Below are the code and all the weights of a small trained network. Each question names an input and a target symbol and asks about switching units off, where a switched-off unit gives its printed mean instead of its output.

import numpy as np


def w(rows, s, z=0):
    codes = np.array(rows[::2]) - 128.0
    scale = np.full(codes.shape[1], s)
    scale[-1] = z or s
    return codes * scale


def norm(h):
    return h / np.sqrt((h * h).mean(-1, keepdims=True) + 1e-5)


def softmax(a):
    e = np.exp(a - a.max(-1, keepdims=True))
    return e / e.sum(-1, keepdims=True)


def log_softmax(a):
    a = a - a.max(-1, keepdims=True)
    return a - np.log(np.exp(a).sum(-1, keepdims=True))


def net(x, mask):
    ids = ['αδζμξπσ'.index(c) for c in x.split()]
    T = len(ids)
    res = E[ids] + P[:T]
    u = 0
    for l in range(3):
        r = norm(res)
        for j in range(3):
            rows = slice(2 * j, 2 * j + 2)
            q, k, v = (r @ M[l][rows].T for M in (Q, K, V))
            z = softmax(np.where(np.tri(T) > 0, q @ k.T / 2**0.5, -1e9)) @ v
            o = O[l][rows]
            res = res + np.where(mask[u + j], z, o[:, -1]) @ o[:, :-1]
        u += 3
    return log_softmax(norm(res)[-1] @ U[:, :-1].T + U[:, -1])


Q, K, V, O = {}, {}, {}, {}
E = w([
[83,43,135,130],'α',
[100,106,83,168],'δ',
[96,27,126,128],'ζ',
[139,87,74,147],'μ',
[138,109,203,252],'ξ',
[49,59,117,108],'π',
[149,134,122,69],'σ',
],0.016)
P = w([
[105,99,106,158],'0',
[227,16,168,17],'1',
[155,78,145,91],'2',
[192,21,33,207],'3',
[215,89,181,36],'4',
[132,124,148,83],'5',
[147,94,61,193],'6',
[224,123,185,43],'7',
[144,141,149,95],'8',
[131,98,74,191],'9',
[251,136,184,22],'10',
[127,153,179,109],'11',
],0.012)
Q[0] = w([
[132,52,152,123],'L0H1',
[33,255,57,81],'L0H1',
[139,126,42,187],'L0H2',
[234,156,174,9],'L0H2',
[136,104,177,53],'L0H3',
[238,152,253,61],'L0H3',
],0.032)
K[0] = w([
[134,114,121,71],'L0H1',
[72,196,127,242],'L0H1',
[158,161,109,103],'L0H2',
[79,11,91,113],'L0H2',
[109,106,96,101],'L0H3',
[176,102,87,4],'L0H3',
],0.038)
V[0] = w([
[158,68,120,2],'L0H1',
[109,133,85,98],'L0H1',
[82,114,210,191],'L0H2',
[117,70,61,48],'L0H2',
[65,158,158,240],'L0H3',
[82,124,76,112],'L0H3',
],0.044)
O[0] = w([
[107,132,7,218,254],'L0H1',
[151,82,81,93,132],'L0H1',
[2,121,196,73,160],'L0H2',
[251,131,162,168,143],'L0H2',
[167,87,30,163,94],'L0H3',
[83,160,87,88,117],'L0H3',
],0.027,0.066)
Q[1] = w([
[149,161,68,57],'L1H1',
[216,229,79,218],'L1H1',
[87,69,154,154],'L1H2',
[172,96,131,252],'L1H2',
[78,143,79,77],'L1H3',
[142,170,132,53],'L1H3',
],0.033)
K[1] = w([
[79,171,97,172],'L1H1',
[136,1,32,197],'L1H1',
[99,99,76,119],'L1H2',
[170,31,98,39],'L1H2',
[110,108,113,83],'L1H3',
[174,78,111,90],'L1H3',
],0.034)
V[1] = w([
[130,204,67,75],'L1H1',
[121,163,223,118],'L1H1',
[124,3,107,85],'L1H2',
[124,108,100,196],'L1H2',
[124,46,59,102],'L1H3',
[254,190,87,73],'L1H3',
],0.033)
O[1] = w([
[166,149,145,75,116],'L1H1',
[76,148,183,125,37],'L1H1',
[168,70,41,142,164],'L1H2',
[51,97,148,130,196],'L1H2',
[127,150,233,89,82],'L1H3',
[4,156,137,97,4],'L1H3',
],0.026,0.025)
Q[2] = w([
[106,30,148,75],'L2H1',
[150,164,140,67],'L2H1',
[141,52,161,123],'L2H2',
[111,97,128,182],'L2H2',
[99,252,133,183],'L2H3',
[173,177,91,81],'L2H3',
],0.03)
K[2] = w([
[143,225,162,249],'L2H1',
[46,108,206,201],'L2H1',
[100,80,54,91],'L2H2',
[180,134,81,191],'L2H2',
[73,100,76,35],'L2H3',
[182,246,122,22],'L2H3',
],0.021)
V[2] = w([
[198,122,44,65],'L2H1',
[162,203,211,124],'L2H1',
[6,74,148,87],'L2H2',
[164,215,205,3],'L2H2',
[62,86,188,231],'L2H3',
[45,100,65,160],'L2H3',
],0.034)
O[2] = w([
[88,108,148,41,173],'L2H1',
[118,89,135,212,76],'L2H1',
[74,141,122,226,50],'L2H2',
[211,144,3,121,2],'L2H2',
[179,110,36,136,139],'L2H3',
[65,174,65,100,183],'L2H3',
],0.024,0.052)
U = w([
[73,30,105,146,3],'α',
[159,101,171,77,156],'δ',
[73,176,58,120,89],'ζ',
[98,191,163,197,140],'μ',
[165,189,96,180,225],'ξ',
[104,170,134,55,141],'π',
[124,252,43,65,94],'σ',
],0.014,0.0053)

Each question gives the input, a string of symbols that net reads in full, and the target symbol t.
The units are the heads (2 rows each of Q, K, V and O). Each row of codes is followed by its name. A weight is (code - 128) times the scale printed after its matrix; where a second scale follows, it is the last column's (O and U).
mask holds one flag per head, layer by layer. A switched-off head (its flag False) gives its mean, the last column of its rows in O, instead of its output. The means were averaged over made-up inputs and are rounded, as every weight is.
A unit's drop is (log p(t) with every unit on - log p(t) with that unit switched off) / (log p(t) with every unit on - log p(t) with every unit switched off).
The circuit of an input: a set's keep is (log p(t) with only the set's units on - log p(t) with every unit switched off) / (log p(t) with every unit on - log p(t) with every unit switched off). Starting from all 9 units, units are removed one at a time, each time the one whose removal leaves the highest keep (on an exact tie, the one counted first), for as long as the keep stays at least 0.8.
circuit, biggest first: the units of the circuit, biggest drop first
unit that matters most: the unit with the biggest drop
heads that matter: for each layer, one digit per head in row order, 1 if its drop is at least 0.15 and else 0, layers parted by /
input σ α ξ ξ σ ξ α, target ξ: unit that matters most -> L0H2
input δ α ξ σ π, target δ: heads that matter -> 101 / 010 / 001
input α ζ α ξ ξ δ, target δ: heads that matter -> 101 / 001 / 000
input μ ξ σ α π δ σ α, target μ: heads that matter -> 111 / 001 / 001
input α σ ξ α ζ ξ μ α δ α ξ ξ, target π: heads that matter -> 011 / 000 / 000
input μ π δ ξ μ, target μ: circuit, biggest first -> (L1H3; L0H3; L0H2)
input μ π δ ζ π ξ σ ζ ξ ξ α, target μ: circuit, biggest first -> (L1H3; L0H1; L0H3; L2H3)
input μ σ δ π α π σ ξ δ ξ π, target μ: circuit, biggest first -> (L0H1; L1H3; L0H3; L2H3)
input π ζ ξ ζ δ μ, target ξ: heads that matter -> 010 / 000 / 000
input ξ σ μ ξ δ, target ξ: heads that matter -> 110 / 000 / 000
input μ α π σ ξ, target μ: circuit, biggest first -> (L0H2; L1H3)
input δ ζ μ ξ μ δ ξ μ, target δ: circuit, biggest first -> (L0H1; L2H3; L1H2; L1H3)
input π σ ξ π, target ξ: heads that matter -> 010 / 000 / 000
input μ ξ ξ ξ δ α σ π, target μ: circuit, biggest first -> (L0H1; L0H2; L0H3)
input π π σ ξ σ ξ ξ δ, target π: circuit, biggest first -> (L0H3)
input σ π σ μ ξ, target σ: circuit, biggest first -> (L0H3; L1H3; L2H2; L0H2)
input α δ ξ α μ δ, target π: heads that matter -> 111 / 010 / 000
input π ζ α π ζ, target π: circuit, biggest first -> (L0H3; L2H1)
input μ ξ α α π π δ π δ π μ, target μ: heads that matter -> 111 / 001 / 101
input π δ μ ξ ξ π ξ π, target π: circuit, biggest first -> (L0H3)
input ξ ζ σ δ μ, target ξ: heads that matter -> 110 / 000 / 000
input σ ξ δ δ ξ δ ζ α, target σ: heads that matter -> 011 / 001 / 000
input μ π ξ σ δ, target μ: circuit, biggest first -> (L1H3; L0H2; L1H2)
input μ ξ α ξ ξ, target μ: heads that matter -> 111 / 011 / 100
input δ ζ ξ ξ μ ξ ζ ζ ζ α ζ, target δ: heads that matter -> 101 / 011 / 001
